What can hang from each mark:
Q231: Q520 Q722
Q520: Q9 Q223 Q231 Q495 Q722
Q716: Q9 Q476
Q9: Q235 Q495 Q796
Q257: Q223 Q231 Q796
Q235: Q9 Q520 Q716
Q259: Q231 Q235 Q495
Q476: Q9 Q231 Q257 Q796
Q796: Q9
Q495: Q231 Q257 Q259 Q520
Q223: Q9 Q722

Every row comes from one small tree of marks. Brackets hold a mark, then the marks that hang from it, in the order of their numbers. Every link used is in the known rows. Which tree was each row made from?
Each row is shifted at random along 7 fixed directions that mean nothing.
Known rows:
(Q716 (Q9 Q796) (Q476 (Q231 (Q520 Q722)))): [ 128  104 -146   70  -29 -223  -76   52  274   14   20 -247   41  -96
  147  -54  106  -46   23 -130  -50   29   43   55  -51 -110  155  -34
 -172 -163  -26 -136  144 -286  105 -241  -13  -36  221  -57   61  133
   16   61  -95  -19]
(Q520 Q9 (Q495 (Q257 (Q223 Q722) Q796))): [-171 -199   39   40  -37  -88  -27  122    4  -26   31  -20  128 -119
   83 -192 -118 -303    1  -73 -117   -4   91  272  -27  513 -256 -235
 -331   38 -138 -264 -104   76   65 -220  101  -51  128 -235   37    8
    3 -299 -292 -111]
(Q796 (Q9 (Q235 (Q520 Q722) Q716) (Q495 Q259))): [ -91  185 -231  208   -3  -17  159  115  -48   32 -140 -113 -301 -102
 -119   50 -133  -28  -28  -79 -169   40 -258   88   64   52   -9   12
   29  240 -406   63   47  460  115  211  -42  -47   30  -53   99   39
   24  -72   58  104]
(Q716 (Q9 Q235 Q495)): [-224   42  -64  269   38  -33   65 -114 -330  -42  176  -16   -1  -57
   86   17 -153  347    3  -35  -94  119   90   61  -89   27  108  135
  -72  219  152   23   12  164  364  128    8  134  103 -140  212  257
 -131  -49  -62 -107]
(Q223 (Q9 (Q235 Q520) (Q495 Q257 Q259) Q796) Q722): [-293  216   66  117   61    6 -103  -93 -351  133   43   43 -142  106
 -197 -118 -335  -85  -33 -104  222  125   53  201   93  161 -240   51
   74  323 -103  414  109  798  341  465  -48   69 -198  121  163  130
  236 -281 -201    5]
(Q257 (Q231 (Q520 Q495) Q722)): [ -72   80  -17  -14  -40 -110 -139   -1  322  -92   36   66   19  -58
  114 -190   -3   39   82   13   49 -169  105    7 -131  193  -62  205
   98 -182   17  -44  -78 -192    0  -43 -150   78  167  -24  -51  -40
  -40   48 -206   22]
(Q9 Q235 (Q495 Q231 Q259 (Q520 Q223 Q722)) Q796): [  87  471  168 -466  114   82   70    1  -52  277   37  -42 -171  237
  -96   -4  -66 -187  -83  123  385  -96   48 -122  240 -122 -387  218
  607   50  122  641  -40  -15  141  251 -137  122 -287  473 -214 -290
  214  223  174  -23]
(Q223 (Q9 (Q235 Q520) Q796) Q722): [-121  213  -86   64  -17 -222 -110  -19  -73   37   -5  -68 -233    8
  -98 -161 -112  169   14 -130   41  152   53  138  -33  -92  -67   93
  -25  -76 -259   59  353  464  104   59   45  -15  -32   25   -9  -15
   38   60 -129  -96]
(Q259 (Q495 (Q257 Q796) (Q520 Q231))): [-105 -149  194 -156   49  185  -61   62 -103  187   90  111   37  -53
  111 -130   61  -21 -149  207   68 -172   95  -12  -52  -31 -207  -32
   79   -6  115  -86 -166   58 -184 -144  158   19  -43  152  -89 -182
   17  -43 -260    0]
(Q235 (Q9 Q796) Q520): [  84  238  136  159  246  -64  -13 -147   40  -25  -57 -155 -133  132
  -38 -254 -135   28  -13  -83 -146  169   20  -54  -19  -21  -37  -42
   70   40 -111   87  227  417   74   28  278  -53 -115   20  -20  141
  -41   32 -255  -56]
(Q235 Q9 Q520 (Q716 (Q476 (Q257 Q223 Q796)))): [ -32  -65  -71  179    7 -197  -63   31  195  -89   -6  151 -139 -105
  206  -73   98  338 -199 -204 -240  179 -274   93 -336  -30  221 -597
  -91  -95 -108 -434  284  129 -111   10  193  -26 -101 -154  127   55
   11  137 -169 -118]
(Q223 (Q9 (Q495 Q257 Q259 Q520) Q796) Q722): [  49  219  136  131  129 -207 -147  -73 -105 -131  -10  233 -137  -12
 -173 -268  -47 -190  -33 -181  -59   76 -185  -36 -157  -48    5 -327
  -49  161 -201  165  147  579  310   65   11  -18  -36  117   47    8
  408  184 -271  -94]
(Q235 (Q520 Q231 (Q495 Q259) Q722)): [ -23  274   17  -67  -40  -63 -280   -5  203    0    3   82  -96  -75
   -2 -164  -41 -310  -57  -15  199  -38  242  -18  -25   49 -101 -220
  271   10   92  192  145  215  161  169  -56   15   25   52  -22  -98
   75  107  139  -28]
(Q716 (Q476 (Q9 Q235) Q231 Q257 Q796)): [  69   46 -133 -244  -59  -63 -161   22 -316  152  105   10  -39   40
    2  298   -3  150 -270   82  163   67  338  212  173 -190   67 -298
   64   41  230   93  319 -490  -20  161 -203   93 -187  250 -116   13
  225   91  122    0]
(Q259 (Q231 (Q520 Q223 (Q495 Q257)) Q722) Q235): [   2 -197  -54 -231 -264  111 -108   57  386   29  -95  -16  149    3
   26  212  103 -421  251  109  323 -309  217  120  347  155 -191  -37
   -2 -260   -8   66 -294 -468 -147 -217 -383  -13  239  -62  -44  -26
 -210 -312  175  243]
(Q520 (Q495 Q231 Q257)): [  51   23  108  119  -16  -75 -171 -144   16 -334   87  420  116 -190
   23 -160  176   -6  -60  -43  -58   -5  -17  -94 -306 -183  301 -477
  -25    9  341  -89   25 -171  231   77 -130  117  106  -43   77  -44
  223  420   90 -134]
(Q9 (Q235 Q520) (Q495 (Q257 (Q223 Q722))) Q796): [-245   98  -10   11  -60 -232    3  -50  -76   40   46  122 -119  -73
    3  -85  -79  151  -14 -118  118   73  -17  179 -106   60 -158 -134
    1   27  -29  145  148  193  187  183  -91   79  -93   61   77  -47
  132  -33  -76 -127]
(Q495 (Q231 Q722) (Q520 Q9)): [  78 -190  109  -32  -53  271   43   94  156   -9  -22  -10   41  -69
   87   84    0  -15  -69  133  -26  -43   56  117   54  129  106  121
 -140  -44   16 -183 -176  182  -97  -91   24  -59   -2  -15  -30    1
  -27   49  -88   63]
(Q231 (Q520 Q223 Q495) Q722): [-147   57  -64    8 -319 -250 -165  -52  450 -227   30  326   84 -179
  180   30   98  -50  169 -176  157 -128   96  156 -234  103  240 -309
  -30 -242  305 -120    0 -228  225 -106 -321   40  194 -208  184   50
  -92  171   38  -16]
(Q231 (Q520 (Q223 (Q9 (Q235 Q716) (Q495 Q259)))) Q722): [ -13  408   16  137   94  -72   25 -169  120 -209    2  299 -103   71
 -104    1 -126  137  -29 -194  123   19 -294 -130 -163  -10  131  -48
  408  157  -64  411  134  147  312  517 -287   68  -34   12  233  155
  159  178  -24  -13]
(Q223 (Q9 (Q235 (Q520 Q231 Q495)) Q796)): [-401  138   74  272 -184  -30 -306 -286 -180   13  194  164  152  -32
   32  -24 -198   52  -11 -152  162  177  281  185  -83    4  114 -108
   68  140  449  160  124  384  356  533   33  127 -161 -173  444  224
  -44 -206   21  -66]
(Q796 (Q9 (Q235 Q716) Q495)): [ 109   91 -152   13  119  -58  233    8 -273  -99  -62  -25 -126  -13
 -156   61  138  456   51   34 -254   33 -395 -267  -91 -433  178   73
   38   73 -178  -51  109  -85 -138  -17  -29   23   22   69  -97 -115
  -19  282  115   14]
(Q520 (Q9 (Q235 Q716)) Q223 Q722): [ -49  139  -77   10  -39   28    5  -31  -41  -54   67    1    3   31
  -53  148  -24   65  -18  -71  111   53   65   23  -13   54  112 -166
   74   17  192   75   88 -174  160  215 -118   -9    6 -147  124   60
 -150   95  214  -60]
(Q476 Q9 (Q257 (Q223 Q722)) Q796): [ 337   66  -30 -137   58 -164  -84   18  -65  -39  -42   79  -90   86
  -86   79 -131 -178 -219  -55   14  -10  243  186  188  115  -23 -488
  -86   82  -84  190  184 -326  149   37  -82  -18 -190  206 -197   77
  236   23 -138  -79]
(Q235 (Q520 Q223 Q231 Q495 Q722)): [ 169  -29   69  -49  -75   30 -210  -84  304 -201 -101  148  264  -53
  -34   30  153 -205   99   39  216  -79  172 -229 -142  -74  238 -216
   90  -66  386   97   -9 -352   28   50  -16  -98   46  -61   40  -94
  -10  172  328  -12]
(Q9 (Q235 Q716) (Q495 (Q520 Q223 (Q231 Q722))) Q796): [ -85   55  195  362  207    0  273 -118  115   37   50 -187   24   26
  -26 -102 -129 -129  164  -37 -230   28 -127 -117 -117  327 -101  481
    4   15  -41   69  -98  -34   -8  106  187 -126  211 -259  155  194
 -153 -265   75 -100]
(Q235 (Q9 Q796) (Q520 Q495) (Q716 Q476)): [ -22   86 -197   95  128   55  224  251   37  152 -164 -322 -167   38
  -44  171 -206  188   95   64 -125   -7 -170  161   -2 -132   34  167
   41  199 -266 -112  -94  229 -234   22  174 -109 -167    9  -81   32
  -46 -154 -199  205]
(Q257 Q223 (Q231 Q520 Q722)): [  38  156   22  -40  137 -138   28  103  381  -16   30  -25 -155  -50
  208 -293  -79   69 -117  -16  -11  -98   56   53 -131  331 -306  279
  224 -230 -240  -12   37 -298 -126  -19  -44   67   57   54 -127  -49
  -36  102 -302 -107]
(Q716 Q9 (Q476 Q796)): [  43  -85   -8   26  177  142  105  112 -209   96  115 -206   28   31
  121   52  -85  291  -43  133  -52   66  161   69  -41  -87   56  200
  -48  113  167 -113   77 -167  -75 -178  163   13  -32   32 -158  124
   -1   25 -237  -27]
(Q231 (Q520 (Q9 Q235) Q223 Q495) Q722): [ -84    8   -5   69  -30  139  100   17  196 -139  -73   64  272    1
   15  184 -145  -17  117   34  177 -105  131   85   12  319   76  208
   84  148  150  114 -222 -192  112  129 -153  -31   71 -177  145  131
  -48 -135  -18  126]
(Q476 (Q9 (Q235 Q716) Q796) (Q257 (Q223 Q722) Q231)): [  -4 -515  -12   -4 -324  -16 -106 -131 -281 -100  130  205  267   43
  -33  287  305  197  -13  -61  -54   51  -64 -128  -79 -162  407 -219
 -480 -235  376 -358 -176 -323 -213  -51  -27   39 -114  -80  -10  -20
   -4  -52  240   48]
(Q476 (Q257 Q223 (Q231 Q722)) (Q796 (Q9 Q495))): [  87 -109  -99  -16 -168 -305 -106   17   54 -161    6  149   32 -187
  116  -30  199   50  -78 -112 -310  -53  -80  123  -65   86  142 -413
 -289 -209  -74 -346  207 -359  -67 -221 -218   63   47  -70  -68 -119
  178  115  -89 -141]
(Q9 Q235 (Q495 Q257) Q796): [-243  148   47  178   20 -325  -78 -277 -252  -78  186  104  -15  -16
  -18 -265   54  -34  128 -178 -151  135   -3  -17 -129  -13  -60 -192
  -95  -14  165   60  221  103  356  -46  -39  120  186 -116  150  101
   -9   20   49 -209]
(Q476 (Q257 (Q796 (Q9 Q235)))): [ -79  191 -212  171   29 -194   31  151 -288   54    1   74 -201 -163
   72  -34 -148   75 -213 -118 -182  -15   15  401   46   58  -30 -216
 -120  141 -219 -112  157  129  216   80   26   56 -119  -49   78   76
  103  -21 -185  -99]
(Q9 (Q235 (Q520 Q722) Q716) (Q495 Q231 Q259) Q796): [ -42  154  159  319  258  164  163 -169  -51  -29   60 -122  -33   80
 -134 -135 -130  -44  -13   17 -174   98 -205 -228  -77  126   15  367
  165  229  -26  237 -117  320  155  293  214   -9  -19  -28   63   80
  159  -78   53    2]
(Q716 (Q9 Q235 (Q495 (Q259 Q231) (Q520 Q223)) Q796)): [-137 -110  277  184    7  172   80 -171 -190   -1  190   31  177   45
  118   91   35  -27   19   22  -23  103   -4 -186  -68   36   66  194
   43  105  374   41 -246   39   70   14  118   69  -33  -72  149  120
   26  -58   -3  -16]
(Q796 (Q9 (Q495 Q231 Q257 Q259 (Q520 Q223 Q722)))): [-225  -20  280  166  -32  115   -9   11   45   35   90   30  -30 -121
   57 -292  -27 -421  -86  -80  -42  127   31   67 -113  538 -221 -194
 -101   46  151 -122  -62  275  150   33    3   37  176 -140  221    7
   87    6   29 -113]
(Q9 (Q235 (Q520 Q231) Q716) (Q495 Q259) Q796): [ 280   14   95 -102  233  133  180 -150 -141   -5 -112  -67   37  198
 -229   35  246  -12   92  131 -135   50 -423 -638   29 -519   42  314
  253   74  -87  189   -9   49 -376  -33  164 -108  -61  199 -283 -192
   54   94  334  101]
(Q259 (Q235 Q9) (Q495 (Q257 (Q223 Q722)) (Q520 Q231))): [  92 -426  156   54  -90  176 -104  -34  211 -132  -77  199  230 -103
    6   42  228   54  -26  104   -9  -69   41 -184  -21  -99  206 -351
 -193 -134  -79 -290 -165   59 -175 -212   92  -27  159  -90   50  -47
   36  -26  105   78]
(Q476 (Q257 Q223 (Q796 Q9))): [ 244  -15    0 -144   28 -160  -39  -28 -102   -5  -71  102   10   49
   54 -111   49 -165 -127 -128 -122  -41  -52   83  166  -35  -69 -469
 -145  -28  -41    4   78 -135   83  -68  107   28 -187   81   -4   37
  -19  -27 -103  -88]
(Q495 (Q257 Q231 (Q796 Q9)) (Q520 (Q223 Q722))): [  89 -324  135 -164 -110  196  -23  175  -33   53 -119  185  121  -70
   49   -5  158 -101 -102   62  114 -125 -152   52  -48   -7    2  -87
 -238 -108   79 -221 -232 -139 -270  -68   37  -71 -201  112  -75 -195
  162   41 -204   35]
(Q231 (Q520 Q9 Q722)): [-147  130  100  -56   58  136 -183  -85   60   82  165 -127   86  144
   33 -129 -155   68  -38    9  253   52  351   45   34  335 -148   55
  121   23  283  142   27   77  168   96   33   67  -38    8   83  120
 -161  -91 -231   18]
(Q716 (Q9 Q235 (Q495 Q231) Q796) Q476): [ 143   38 -249   50   26 -200  257  101  -80    1  -40 -249  -48  -92
   81   24  170   97  123    0 -358   89 -295  -74    0 -398  134  235
 -126   -8 -272 -200   83 -265    3 -403  -33   32  255    1 -102  -49
   45  169  208 -104]

Which tree is each row?
[-308 -196  -89   45 -203   96  -38  -67 -296   57  151  140  -63   13
  -32  261   43  485   24   15   35   86 -137  -19 -120 -215  195   43
  -58   62  171 -128  -87  390  -49  167  -28   71  -86  -36  180   17
 -189   13   19  104] -> (Q223 (Q9 (Q235 Q716) (Q495 Q520)))
[ -76  150 -102  201   53 -164    6  -12  -74   -5   93 -125  -85  -65
  -34   21  -92  284   21 -115  -92   57  -90  158 -117 -153  199  173
  -71 -105 -108  -20  263   36   54  252  -29    3   42 -118  170  177
   71   -9  -30  -54] -> (Q223 (Q9 (Q235 (Q716 (Q476 (Q231 Q722)))) Q796))
[-130  205   62  252  115 -149  158 -129   44  -58   58   -8 -172  -15
   35 -122  -27  131   -1 -159 -152  195 -139  -57 -256    6    1   38
  116  -51   52  -27  199  -17   21  112  155  -60   35 -193   99   81
 -139  153   69 -160] -> (Q9 (Q235 (Q520 Q223) Q716) Q796)
[ 119   40  -92  -49 -130 -126 -105 -104   20 -178  -67  155  142  -26
  -90  119  127  -40  149  -52   86  -39  -51 -129   -5 -224  235  -33
   32 -108   35  136  189 -196   86   74 -286   -9  112  -50  108  -14
   -6   98  374  -90] -> (Q520 (Q223 (Q9 Q235 Q495)) (Q231 Q722))
[ -90  157  207   95  228  -12  -63 -194   77  -37  134   32 -100   21
   76 -305 -112  237  -55   79  -68   -8  243 -110  -60   73 -144   -9
  249   -2   -7  125   22   38  280  -70  247  104  167  -10  100   94
 -117  151 -150 -100] -> (Q259 Q235 (Q495 Q520))
[-190  195  108  -79  -49  195 -176  -22   14  133   84  -32   71   28
   52   62 -226 -266 -136    1  335  104  295  112   57  352 -150 -135
  286  215  337  260   37  137  201  372  -99   17 -204    5  217   41
    2 -153  141  -56] -> (Q235 (Q520 (Q9 (Q495 Q259)) Q223 Q231 Q722))
[ 121 -188 -238  -23 -209  -13 -148  143  -21  -32  -61  163   23  -56
   47  233 -155 -103  -99  -71  130 -124   88  338  126  -15  169 -100
 -178   48  -83   27 -220 -117  117  254 -150   58 -304   73  130  118
   61 -169  -74   39] -> (Q257 (Q223 Q9 Q722) Q231)
[-301 -236  129  -32 -130  174   26    6 -144  223  102  -52   83  -75
  225  -86   22  176 -158   39   18  151   64   83  -23  115 -226  165
  -18 -130  162 -248   64  151 -315   52  258   47 -170  -88   95  -74
 -207 -210  -22  -69] -> (Q257 Q223 (Q796 (Q9 (Q235 (Q520 Q231)))))
[-316   42   99   33 -108  160  -38 -131  205   80  167  -33 -195  -81
  124  -82 -104  402  -55   90   46  -43  119  128    0   74  -28   69
  148 -208   11  -60   14  219   86  144  -63  131  150  -98  151   38
 -237  -32  -14   -4] -> (Q259 (Q235 Q520 Q716) (Q495 (Q231 Q722)))
[-256  155   91   -7   16   51 -147 -102   69   13  179  101    1   38
   95 -126 -106   19    5   11  180    3  254  -21    5  154 -198   29
  299   17  180   99  -94  129  183   -3    7  153   66  -50   51   75
  -82  -10  -20   73] -> (Q231 (Q520 (Q495 (Q259 Q235))))
[  -4   25  -87  166   87   31   71  109 -148   48   39  -67  -17  -78
  100   45 -181  118  -61   -9 -133   52  102  317  -24  -16  145  -52
  -75  180  119  -79  108 -175   93   30   96   40 -173   -9   78  204
  128  -31 -212  -18] -> (Q716 (Q476 (Q796 Q9)))
[ 238 -122  -92  115  108   83  239  222  -40   18 -245 -122   21   65
 -180  223 -152 -220  106   44  -13  -86  -61   95  145    5   44  414
 -180  171 -346   91 -262   74  -83  -88  175 -222 -110   15  -78   60
   93 -154  -41  129] -> (Q495 (Q520 (Q223 (Q9 Q235 Q796) Q722)))
[ 173  193 -108  119   65 -232  -57   23  433 -116  -70   21  -89  -51
  146 -226 -161 -276 -172 -221 -125   58   -1  165    7  374 -149 -152
   69   22 -378   32   49 -336  196  124  -89   27   42  -36  128  162
   49  -40 -229 -153] -> (Q257 (Q223 Q722) (Q231 (Q520 Q9)))
[ -63    6  184  275  153  118   25 -239  -84 -171  130  172   23   30
   -8  -61   23  347 -113  -52 -154  216 -108 -218 -243  -21  219 -100
   63  131  208  -48   60  181  110  265  211    6   19 -156  202  176
  -87  215  -43  -69] -> (Q495 (Q520 (Q9 (Q235 Q716))))
[ 144  -51  -89   93   15  -60   82  245  264 -237  -63  -34   84 -241
   36  -20  113 -195   72   87 -161 -127   54  -37 -240  142  160   63
 -107 -104  -25 -314 -147 -470  -79 -390   -5  -99  270 -188 -154 -212
   94  308  197  -77] -> (Q520 Q223 (Q495 Q231) Q722)
